Below is a small trained network, with its code and all its weights. Each question gives an input and a class and asks what happens when units are switched off, that is, made to give their printed mean instead of their output.

import numpy as np


def w(rows, s, z=0):
    codes = np.array(rows[::2]) - 128.0
    scale = np.full(codes.shape[1], s)
    scale[-1] = z or s
    return codes * scale


def f(y):
    return np.maximum(y, 0)


def log_softmax(a):
    a = a - a.max(-1, keepdims=True)
    return a - np.log(np.exp(a).sum(-1, keepdims=True))


def net(x, mask):
    res = np.array(x, float).reshape(1, 6) / 4 @ E
    y = f(res @ A[0][:, :-1].T + A[0][:, -1])
    res = res + np.where(mask, y, B[0][:, -1]) @ B[0][:, :-1]
    return log_softmax(res[-1] @ U[:, :-1].T + U[:, -1])


A, B = {}, {}
E = w([
[229,148,35],'x0',
[78,244,144],'x1',
[243,120,80],'x2',
[147,207,6],'x3',
[134,229,188],'x4',
[253,103,202],'x5',
],0.0077)
A[0] = w([
[73,140,207,125],'N0',
[82,134,2,195],'N1',
[131,121,124,68],'N2',
[166,32,141,179],'N3',
[165,126,142,239],'N4',
[237,192,148,142],'N5',
[83,178,76,126],'N6',
[89,157,137,254],'N7',
[39,109,85,248],'N8',
[71,125,179,127],'N9',
[149,55,75,130],'N10',
[229,97,104,167],'N11',
],0.013,0.0052)
B[0] = w([
[88,255,155,211],'N0',
[212,92,49,246],'N1',
[100,128,97,128],'N2',
[151,22,145,214],'N3',
[75,103,65,192],'N4',
[82,148,73,235],'N5',
[178,98,148,196],'N6',
[81,48,100,203],'N7',
[100,20,167,224],'N8',
[77,192,170,192],'N9',
[74,147,127,202],'N10',
[69,95,47,245],'N11',
],0.0091,0.012)
U = w([
[162,90,183,27],'0',
[108,55,60,189],'1',
[91,104,248,197],'2',
[249,192,173,3],'3',
[100,205,39,115],'4',
[183,94,86,103],'5',
],0.012,0.0058)

Each question gives the input, the list of numbers given to net, and the class t.
The units are the neurons (one row each of A and B). Each row of codes is followed by its name. A weight is (code - 128) times the scale printed after its matrix; where a second scale follows, it is the last column's (A, B and U).
mask holds one flag per neuron, in row order. A switched-off neuron (its flag False) gives its mean, the last column of its row in B, instead of its output. The means were averaged over made-up inputs and are rounded, as every weight is.
A unit's drop is (log p(t) with every unit on - log p(t) with that unit switched off) / (log p(t) with every unit on - log p(t) with every unit switched off).
The circuit of an input: a set's keep is (log p(t) with only the set's units on - log p(t) with every unit switched off) / (log p(t) with every unit on - log p(t) with every unit switched off). Starting from all 12 units, units are removed one at a time, each time the one whose removal leaves the highest keep (on an exact tie, the one counted first), for as long as the keep stays at least 0.8.
circuit, biggest first: the units of the circuit, biggest drop first
unit that matters most: the unit with the biggest drop
top k neurons: the k neurons with the biggest drops, biggest first
drop when u is switched off: that unit's drop, to one decimal
input [2,8,-2,2,5,-4], class 1: unit that matters most : N7
input [-4,-2,-5,6,6,3], class 2: circuit, biggest first : N1; N11
input [-4,8,-1,8,8,-7], class 1: circuit, biggest first : N8; N7
input [1,6,6,8,-7,-7], class 5: circuit, biggest first : N1; N6
input [-1,3,5,0,2,6], class 4: circuit, biggest first : N8; N5
input [6,7,4,-8,5,7], class 4: top 2 neurons : N5; N8
input [4,5,3,6,-3,6], class 4: top 2 neurons : N8; N3
input [-2,7,2,3,2,-2], class 5: top 2 neurons : N11; N6
input [3,-2,0,-3,8,-4], class 2: top 2 neurons : N1; N11
input [3,-2,-5,8,0,5], class 4: top 4 neurons : N8; N3; N7; N5
input [5,-7,-7,8,3,6], class 4: top 2 neurons : N8; N7
input [-6,4,-3,8,0,-6], class 1: top 2 neurons : N1; N8
input [3,0,-1,6,5,-1], class 5: drop when N0 is switched off : 0.4
input [-3,-7,-4,-4,5,-1], class 2: drop when N8 is switched off : 0.0
input [-4,-1,-6,7,8,1], class 2: drop when N5 is switched off : 0.1
input [-2,-4,-4,-1,-2,-4], class 2: unit that matters most : N11
input [-4,2,5,4,-2,0], class 5: drop when N5 is switched off : 0.2
